(in the rows, 128 means zero)
Each row of numbers belongs to one of the nodes below and depends on some of the facts about them. Some rows are named. Which node is each other row?

Facts:
ω: is directly followed by; Λ: hangs directly under
momom: ω grizezo; Λ grunorek
kubim: ω pakepluk; Λ zuska
drotesti: Λ brinoflol
mebol: Λ flobro
fledrer: ω skuri; Λ keru
stukle: ω nugul; Λ niklol
bridrem: ω tolifom; Λ bebrus
brugrar: ω gruklok; Λ keru
mavo: ω movorol; Λ leman
kluvek: ω nopla; Λ gege
skuri: ω vadris; Λ keru
seflezek: ω diro; Λ gido
drenur: Λ sotres
grunorek: ω toklon; Λ befon
grokes: ω drovol; Λ rurir
pafle: ω vesokles; Λ flobro
sefluklil: ω peflitram; Λ zufa
leflen: ω kemi; Λ klimim
nadubrol: Λ zibrik
leman: ω ledru; Λ gopuvik
tamin: ω drotesti; Λ brinoflol
klimim: ω sapozo; Λ bebrus
toklon: ω garar; Λ befon
trapon: ω gites; Λ klimim
trorim: ω nadubrol; Λ zibrik
zibrik: ω doplak; Λ niklol
diro: Λ gido
gragik: ω fledrer; Λ keru
sodral: ω fafaskom; Λ sotres
plage: ω drutru; Λ flobro
klebrol: ω plitri; Λ fiste
kofe: ω grudral; Λ bula
brofer: Λ pubrim
sotres: ω grunorek; Λ befon
vesokles: ω pustim; Λ flobro
flida: ω gibrugi; Λ zuska
vesko: Λ sovevar
brinoflol: ω filum; Λ pubrim
brarek: ω gralus; Λ fiste
grudral: Λ bula
kaple: ω brotru; Λ leman
gastim: ω bula; Λ rurir
sapozo: ω fesak; Λ bebrus
fonal: ω draflida; Λ bula
padrok: ω brorim; Λ gido
fegum: ω flida; Λ zuska
stonus: ω gido; Λ niklol
gido: ω zibrik; Λ niklol
ridos: ω klostirak; Λ zibrik
reri: ω greke; Λ gastim
kebrin: ω drenur; Λ sotres
triflak: ω pluvastil; Λ rurir
drovol: ω gastim; Λ rurir
pletis: Λ grunorek
pludil: Λ klimim
doden: ω kaple; Λ leman
gibrugi: ω kubim; Λ zuska
drare: ω leman; Λ gopuvik
vidriban: ω trorim; Λ zibrik
pakepluk: ω gomus; Λ zuska
gege: ω tofak; Λ bebrus
lutak: ω trunin; Λ zufa
traklam: ω momom; Λ grunorek
redel: ω reri; Λ gastim
fesak: ω gege; Λ bebrus
dolar: ω drudri; Λ brofer
brugrur: ω traklam; Λ grunorek
brotru: ω mavo; Λ leman
dregrel: ω fegum; Λ zuska
buplek: Λ rurir
gomus: Λ zuska
klugukan: Λ keru
keru: Λ gopuvik
tetro: ω keru; Λ gopuvik
maplom: ω getul; Λ grunorek
klostirak: ω vidriban; Λ zibrik
gites: ω pludil; Λ klimim
klimur: ω pleklavi; Λ zuska
ropu: ω fiklesa; Λ gido
gralus: ω klubres; Λ fiste
nasum: ω viflan; Λ sovevar
nopla: Λ gege
dirik: ω stukle; Λ niklol
getul: ω brugrur; Λ grunorek
batril: ω pluklimos; Λ klimim
pleklavi: ω mestuva; Λ zuska
zubruten: ω kluvek; Λ gege
sofler: ω kodroklor; Λ brofer
kemi: ω trapon; Λ klimim
bula: ω triflak; Λ rurir
pluklimos: ω nugel; Λ klimim
skaren: ω klebrol; Λ fiste
kodroklor: ω lunen; Λ brofer
grizezo: ω flabamas; Λ grunorek
pustim: ω plage; Λ flobro
zufa: ω drare; Λ gopuvik
fadasil: ω sodral; Λ sotres
mogrigan: ω kebrin; Λ sotres
zuska: ω sotres; Λ befon
movorol: ω dutrur; Λ leman
nibre: ω brofer; Λ pubrim
fifen: ω gragik; Λ keru
mapla: ω putrol; Λ sotres
doplak: ω dirik; Λ niklol
pluvastil: ω buplek; Λ rurir
fiklesa: ω ligu; Λ gido
sekle: ω fiste; Λ befon
stakuzer: Λ bebrus
viflan: ω klikir; Λ sovevar
greke: Λ gastim
tolifom: ω zogoplas; Λ bebrus
plelil: ω maplom; Λ grunorek
draflida: ω kofe; Λ bula
fafaskom: ω mapla; Λ sotres
brorim: ω medom; Λ gido
vadris: ω brugrar; Λ keru
drudri: ω vepum; Λ brofer
tofak: ω bridrem; Λ bebrus
klobek: ω naklofel; Λ bula
drutru: ω memu; Λ flobro
voplim: ω nasum; Λ sovevar
peflitram: Λ zufa
klubres: ω fistur; Λ fiste
naklofel: ω fonal; Λ bula
roklo: ω seflezek; Λ gido
voflitrir: ω klaku; Λ brinoflol
stovabran: ω ridos; Λ zibrik
flabamas: ω pletis; Λ grunorek
pifol: ω voflitrir; Λ brinoflol
fotum: ω nibre; Λ pubrim
zogoplas: ω stakuzer; Λ bebrus
garar: ω sekle; Λ befon
ligu: ω roklo; Λ gido
fiste: Λ befon
flobro: ω vesko; Λ sovevar
ledru: ω tetro; Λ gopuvik
nugel: ω leflen; Λ klimim
filum: ω reflal; Λ pubrim
malaplor: Λ fiste
klaku: ω tamin; Λ brinoflol
klikir: ω flobro; Λ sovevar
lunen: ω dolar; Λ brofer
putrol: ω mogrigan; Λ sotres
reflal: ω fotum; Λ pubrim
grevanir: ω voplim; Λ sovevar
nugul: Λ niklol
gruklok: ω klugukan; Λ keru
trunin: ω sefluklil; Λ zufa
vepum: Λ brofer
plitri: ω brarek; Λ fiste
gisto: ω lutak; Λ zufa
medom: ω ropu; Λ gido
memu: ω mebol; Λ flobro
mestuva: ω dregrel; Λ zuska
dutrur: Λ leman
fistur: ω malaplor; Λ fiste

Some nodes and their rows:
stonus: [105 108  61  85 100 137 129 160  77 147 122 178 114 168 101  97 129 171
 140 111 110 179 115  72 148 164 124 120 139  91 111  97 108]
kaple: [115 118  84 122 133 132 120 166 114 113 106 150 158 171 132 135 123 151
 169 129 145 151 155 116 150 189 137 133 157 144 129 138 109]
triflak: [164 119 133 127 129 122 134 137 114 138 147  89 140 126 158 133  99 112
  86 129  97 120 145 170 157 124 112 132 164 142 129  99 149]
skaren: [100 127  66 111 112 170 137 162 127 132  95 173 131 177  54 145 150 162
 181 117  94 185  86  85 119 130 141 136 149 117 115 167  84]
nadubrol: [165 127 192 130 123 126 125  81 103 143 129  85 136  58 185  95 115 115
  62 152 103  84 159 158 183 131 126 108  96 120 137  82 185]
toklon: [128 156 131 142 128 151 134 117 130 147 110 112 141 109 100 129 137 122
 128 137 160 138  98 139 123 123 122 130 145 115 133 161 100]
putrol: [135 125 133 142 119 154 135 117 142 131 107 130 137 117 103 148 145 132
 127 142  86 135 116 133 146 100 137 133 126 125 138 159 135]
fafaskom: [117 150 111 131 125 159 137 133 127 144 100 133 145 130  85 139 139 134
 147 127 149 168  92 119 107 138 121 133 153 109 125 169  89]
reri: [132 104 114 143 125 122 132 159 113 126 167 130 123 150 145 143 120 132
 101 114 121 102 116 131 125  96 126 127 170 135 118 117 155]
klimim: [126 172  86 157 110  40 108 175 153 146 135 179  63 176  32 145 152 155
 208 148 169 216  91 109  35 175 145 140  85 112 101  44  52]
nugel: [126 152 112 178 113  87 131 145 160 126 152 157  93 173  94 129 162 155
 155 133 180 133 124  91  68 127 143 149 115 114  97  86 116]
gomus: [141 155 190 168 155 161 128  74 181 148 132  60 127  73 147  83 140  85
  84 149 141  91 107 173 163  94 115 130 125 137 161 141 111]
reflal: [117 105 110  96 130 107 149 116 136 119 110 137 159 156 129 121 121 119
 151 118  81 138 143 134 116  96 108 153 108 133 104 140 136]
pluvastil: [166  99 173 131 136 125 137 137 136 117 148  98 130 121 163 145 118 113
  86 126  59  93 141 177 156  77 121 124 149 126 121 118 172]
doplak: [140 106 130 105 113 131 128 124  83 151 120 132 124 118 133  91 126 146
 103 128 109 126 139 120 167 143 126 111 120 109 128  95 151]
traklam: [129 158 133 144 124 153 141 109 133 138  98 121 157 103 105 161 131 125
 124 132 157 146 118 129 117 123 127 122 153 112 127 173 118]
sovevar: [130 155 138  67 118 101 108 123 116 114 133 113  57 119  94 125 100  98
 140  97 120 133 148 133  90 178 123  88 118 143 181 100  98]
brinoflol: [ 75 129  42  45 150  93 145 123 110 134 108 180 167 157 104 132  83  97
 209 115 123 212  96 141  61 123  92 155 132 127  97 150  69]
rurir: [149  93 122  90 129  71 112 172  98 130 189 122  81 144 149 180  91 112
 107 128 127 125  87 158 112 106  99 105 188 128 147 116 136]
nugul: [160 110 195 120 120 123 126  81  99 151 133  82 137  60 182  99 109 120
  61 144 107  84 166 151 192 135 127 111  98 115 137  82 180]
fiste: [164 165 163 150 138 145 118  75 134 153 100  72 141  21 122 191 113  94
 109 177 138 137 119 183 154 127 150 114 102 144 172 142 144]

Name these rows:
No name comes twice in this set of rows, the named rows included.
[138 153  99 116 126 130 113  97 114 163  94 102  95  94  72 175 118 111
 155 177 143 185  82 131 141 158 124 111 136 127 182 152  85]  befon
[145 134 143  87 165  74 155  39 116 127 112  67 179  51 191 121  63  40
 119 156  90 126 186 212 130 110  99 150  73 173 138 104 176]  brofer
[156 104 114 101 131  98 116 192  90 130 170 112 120 134 136 172  71 101
 102 125  78 153  96 190 149 123 116 110 191 138 127  88 134]  bula
[127 133  90  53 147  49 137  83  99 140 111 112 141 132 144 132  73  76
 164 156 103 172 145 162 107 138  79 142 109 139 138 111 120]  pubrim
[136 111 186 143 176 106  82 118 140  68 145 121 176  69 217 184 119 104
 129 159 196  73 160 173 150 158 156 110 104 183 166 173 176]  keru
[140 106  88  92 133 106 113 187  88 133 159 130 119 144 127 168  80 118
 125 122  99 168  95 168 131 133 122 103 182 131 131  97 115]  gastim

Now the same nodes, written a new way:
Some rows with their names:
lutak: [165 140 105 142 112 110 152 149 126 152 146 113 142 148  92 108 154 145
 115 175 105 168 135 105  77 121 127]
padrok: [177 112 139 145 142 134 196 107 115 168 200 136 220 121 175 106 166 102
 123 152 123 143 129 168 143 102 101]
plelil: [153 115  86 155 141  79 169 200 123 128 126  88 109 124 147 158 194  82
 103 104 135 129  99 196 124 122 152]
voflitrir: [146  74 149 129  98 115  90 135 112 150 120 135 173 134 143 129 186 143
 151  94 121 133 126 127 129 159 126]
nibre: [123 113 153 126  90 145  70 113 123 109 122 137 138 115 122 126 115 139
 163  92 128 112 140 110 137 180 122]
doden: [177 133  82 148 108  96 170 172 132 173 157 118 159 158  96 119 173 156
 104 180  91 188 138 104  70 111 125]
gibrugi: [ 98 128  98 170 119 110 139 149 123 113 111 102  85 124 166 168 106 105
 143 105  90  94 143  80 166 115 125]
klubres: [110 117 110 120 120 156  71 140 152  89 141  83  97 160 152 178  72 132
 141 118 107 112 109 139 109 118 131]
batril: [144 112 145 118 115 108 128 143  90 166 107 194 131 131 167 121 189 128
 108 154 115 190 112 168 117  59 161]
niklol: [144 148 174 123 175 158 175 118 117 113 124 120 174 139 163 113 104 120
 129 126 159 148 165 134 140 136  83]
brarek: [119 103 109 122 127 141  85 159 148 112 141  84 115 165 165 180 100 132
 132 126 101 115 102 152 105 103 128]
seflezek: [141 159 141 127 127 175 151  68 120  94 196 143 173  93 148 104  71  98
 147 129 136 111 156 131 151 142  99]
reflal: [138  86 145 128 100 125  89 127 119 138 120 134 162 130 134 125 159 141
 148  98 122 128 126 121 128 159 123]
pletis: [110 170  99 139 122 137 112 154 129  50 126  96  51  85 110 153  80  78
 129  81 148  99 129 161 137 168 148]
fledrer: [145 128 169 157 135  86 150 104 108 144 135  92 121 148  93  83 169 123
 128 184 117 140 105 111  77 110 158]
klebrol: [130  87 102 122 131 126 105 167 147 137 139  79 133 176 175 178 133 132
 120 133  96 130  95 158 102  92 131]
brugrar: [129 152 171 155 127 115 126  81 106 112 128  89  96 133  72  79 121 120
 140 175 123 125 111  95  82 133 159]
medom: [169 124 140 140 145 146 181  97 120 146 202 145 204 113 170 109 138 103
 126 148 125 134 137 153 144 112 100]
brotru: [164 154  86 138 101 122 150 152 135 147 156 120 134 148  86 118 129 150
 119 166 100 174 147  90  79 134 124]
ledru: [144 156 125 137 115 123 135 118 125 127 141 114 119 132  87 104 115 136
 130 158 109 146 132  93  85 133 133]
zubruten: [143 112 139 118 120 106 135 148 101 170 113 176 139 130 159 123 191 135
 105 151 116 172 114 165 120  68 150]

Name these rows:
No name comes twice in this set of rows, the named rows included.
[122  82  91 158 153  69 197 178 108 133  80  83 117 163 204 180 201 125
 112 122  87 105 148  94 157  77 106]  zuska
[168 162  88 115 109 118 173 146 129 109 128 106 135 156  84 121 146 170
 100 182 107 171 176  78  59 126  93]  leman
[173 119 133 139 147 135 190 102 115 156 198 138 215 116 175 107 151 101
 126 146 127 136 133 159 142 107  99]  brorim
[ 98 136 113 112 114 173  55 126 154  66 140  80  80 145 147 179  43 129
 150 111 109  97 118 129 111 131 130]  malaplor
[100 130 119  84 129 171  64 125 147  30 107  59  79 163 159 189  54 148
 137 119 118  91 136 125 100 128 106]  fiste
[150 150 146 128 129 168 154  74 120 106 195 144 176  98 156 105  83 102
 142 136 135 110 153 137 152 136  99]  roklo
[143 134 169 155 129  92 142  97 108 133 132  91 113 144  85  82 151 122
 131 182 116 138 105 106  77 120 157]  skuri
[159 137 139 135 139 157 170  85 119 124 196 141 194 102 162 105 108 104
 131 140 129 123 148 148 150 125 101]  fiklesa
[145 145 150 128 148 153 152 127 127 148 159 125 169 114 152 115  97 116
 132 132 143 137 135 134 150 136 124]  doplak
[162 129 137 136 136 153 180  90 121 137 197 142 198 111 166 103 122  99
 134 145 128 125 138 150 146 119 100]  ropu
[154 113 154  93 124 108 141 129  79 133  72 193 126 138 177 124 206 147
  95 160 130 182 137 167 112  43 142]  klimim
[137 128  87 150 132  96 151 188 132 113 126  86  98 112 136 159 163  79
 109  98 137 119 105 186 131 132 144]  getul
[137 156 152 124 149 163 141 115 127 133 160 127 155 110 146 113  80 112
 139 126 148 132 140 127 155 143 125]  dirik
[129 139  90 147 129 112 140 176 128  92 126  85  80 105 132 155 138  79
 115  95 141 111 114 177 131 140 147]  traklam
[157 141 170 117 179 150 169 174 132 193 148 113 181 121 172 117 105 116
 117 138 154 167 122 134 166 133 139]  ridos

The same nodes again, as new rows of numbers:
Known rows:
kemi: [120 145 114  96 122  97 105  74 170  97 135 133 162 110 113 171 101 122
 111 105 127 150 161 149 136 157 152 154 122 135  77  98 130 100 201 136
  89 130 115 129 129 123 132 140 109 125]
dolar: [147  74 139 105 169 101 104 110 187 138 158 104 158 133  93 130  95  95
 117 119 145 142 202 108 120 133 156 153 131 133  93 122 109 119 171 182
  89 113  86 106 136 155 143 154  92 123]
nadubrol: [ 72 140 119 128 160  85 111  66 124 126 147 171 141  92  93 154 100  77
 129 125 153 129 176 141 117  95 157 152 121 131 100  70 137 132 222 173
 106 142  72 109 147 131 151 156 118 123]
zibrik: [ 81 125 127 119 155  81 114  74 166 138 142 149 124 102  94 150 105  86
 140 139 167 132 163 105 115 106 155 155 126 150 101  37 124 129 202 160
  95 157  73 115 146 146 151 144 142 124]
gido: [140 199 144 104 151  89 114  84 189 112 134 122 139 109  95 132 111  86
 164 129 180 139 156  91 123 129 153 125 123 142 108  53 130 157 189 139
  86 131  54 108 127 166 141 126 141 111]
diro: [123 251 117 115 155  95 113  85 134  93 139 144 163  89  98 146 103  77
 151  96 169 135 180 158 125 106 161 107 106 116 113 122 136 138 214 161
 105 111  46  99 128 131 144 140 101 109]
nopla: [129 130 123  92 127  96 106  76 176 105 136 125 157 115 107 158 105 119
 119 114 134 151 151 129 132 155 150 161 124 140  77  79 130 114 191 136
  83 135 112 127 129 139 133 137 117 125]
sodral: [180 140 117  76 119 105 107  94  67 108 150  94 123 114  94 138  94  98
 123 130 128 158 158  91 121 114 141 173  98 144  73  57 123 124 111 146
  72 161  79 108 137 167 143 154 120  85]
zogoplas: [115 166 108  90 129  97 108  84 141 101 139 128 162 105 106 173 104 112
 110  94 138 146 169 173 134 137 155 142 114 128  86 126 125  88 201 155
  97 131 103 118 131 119 140 147  94 128]
pluvastil: [123 161 124  81 162 101 110 103 109 111 151 122 160 112  83 160 114  93
 109 104 169 135 142 143 138 114 154 164 113 129  89 115 136 111 170 174
  83 114 111 100 126 147 150 141 112 124]
triflak: [125 153 126  79 161  99 109  97 117 115 151 122 159 114  83 158 115  95
 112 109 168 136 137 132 137 119 153 167 114 131  87 105 138 119 170 169
  79 111 111 101 125 152 148 141 117 123]
bula: [120 159 125  68 165  97 114 107 131 119 148 109 149 122  82 164 124  97
 116 106 189 132 123 113 141 117 151 170 114 142  90  92 126 106 155 167
  73 120 120  98 120 159 152 131 140 131]
pafle: [166 127 177  84 126  91 105  87 100 151 134 123 144 119  74 142 121  93
 126 141 143 152 132 149 125 142 147 168 147 172  75  70 140 150 195 161
  71  98  74 127 136 182 142 158  93 150]
putrol: [169 163 105  75 115 104 108  97  52 104 151  98 131 109  97 145  93  96
 118 115 129 155 170 120 122 104 144 160  92 139  77  84 117 104 116 154
  81 159  74 104 136 154 146 159 107  90]
momom: [135 212 103  93 111  87 104 119 130  78 153  92 112 106  95 144 102  94
  94 136 148 152 138 164 124 111 150 149 102 141  69 119 134 126 125 151
 117 158  84  98 141 158 152 139  89 105]
klimur: [161 164 147  49 118 100 107  99 144 112 152  82 143 107  93 136 123  79
 118 156 126 151 154  65 128 138 142 175 109 143  65  36 126 122 143 175
  96 156  91  84 154 157 135 138  96  99]
nugel: [124 131 122  99 126  97 104  70 181 100 135 136 160 114 112 161 102 121
 113 114 126 152 156 133 136 161 150 160 124 139  75  77 134 113 199 129
  85 129 118 131 130 135 130 137 117 122]
greke: [129 146 131  79 165 102 109 100 122 115 150 121 154 119  79 154 118  95
 112 118 174 133 129 110 140 122 151 179 119 134  83  89 140 128 157 167
  72 112 122 102 124 162 148 136 131 122]
keru: [137 145 118  83 170  79 121  89 136 132 134  84 177 107  94 150 109  91
 121 122 168 145 133 143 128 143 153 112 139 129 101 105 128  80 185 180
  78 196 113 126 134 160 160 152  78  95]
gisto: [136  87 147  54 160  73 108  79 144 126 144 115 178 113  73 133 110 117
 110 144 150 149 130  86 124 167 147 153 129 132  99  84 155 147 172 165
  68 180  99 127 133 171 146 142 101  88]
gomus: [130 223 114  47 113 103 112 114  92 102 154  92 158  89 100 171 120  74
 107 114 135 145 174 147 128 113 150 138  92 126  79 119 112  72 167 200
 121 154  80  74 155 118 144 152  62 108]

Rows to name:
No name comes twice in this set of rows, the named rows included.
[161 126 166  86 135  92 105  87 118 141 140 120 146 119  81 140 117  97
 127 139 146 149 139 134 125 140 148 168 139 161  79  66 139 146 185 161
  75 113  82 121 134 174 141 153 103 136]  grevanir
[165 169 102  75 116 103 109 100  48 107 151  99 132 106  96 149  92  94
 116 110 129 156 171 129 122 103 145 159  90 138  79  95 117 100 118 155
  84 160  75 103 136 149 146 161 102  89]  mogrigan
[130  94 143  53 158  76 108  82 144 124 145 118 174 111  75 133 111 116
 107 139 149 148 130 102 124 163 149 148 126 131 100  94 152 141 175 168
  71 180  99 126 132 166 146 144  99  92]  lutak
[118 144 116  84 125  89 111  87 189 115 133 112 145 116 110 170 108 121
 123 111 149 150 152 128 132 153 150 148 123 151  86  82 113  91 186 138
  85 147 107 126 127 138 139 135 124 130]  gege
[141 144 118  90 174  87 116  83 107 118 139  94 190 101  92 143 106  86
 112 118 156 144 142 157 129 140 155 118 137 113  94 120 141  94 198 188
  84 183 120 127 138 155 158 157  63  90]  gruklok
[170 139 114  68 118  96 112 103  93 121 147  81 119 118  96 141 100 102
 129 127 143 157 156  88 120 116 141 168  99 157  81  50 106 104 109 144
  73 176  73 108 135 170 146 150 130  92]  sotres
[147 208 141 117 156  95 110  75 162 102 138 142 153 100  92 128 105  81
 157 128 167 139 163 105 124 122 155 129 119 126 105  66 145 172 197 143
  90 111  55 107 128 158 138 131 124 105]  medom
[171 157 110  76 117 103 107  97  56 107 151  97 130 110  94 142  93  97
 120 120 129 156 167 110 122 106 145 165  94 141  76  75 123 112 115 151
  79 163  74 104 138 158 145 158 111  88]  mapla
[143 170 154  70 121  85 112 104  95 152 131 108 139 112  81 164 123  96
 127 113 162 149 140 186 125 128 150 140 134 174  91 107 115  99 200 173
  85 112  62 121 132 159 150 159  86 161]  flobro
[144 191 133  49 117 103 109 105 121 107 152  87 150  99  95 152 122  76
 115 138 131 149 164  98 128 126 145 158 102 135  72  75 121  99 153 182
 108 156  85  79 154 140 139 145  81 102]  fegum
[155 157 164  82 124  90 107  92  79 147 135 124 149 109  76 154 118  91
 122 119 145 149 141 187 126 130 151 153 139 167  82 106 135 123 208 174
  82  96  67 122 136 162 146 166  77 154]  drutru

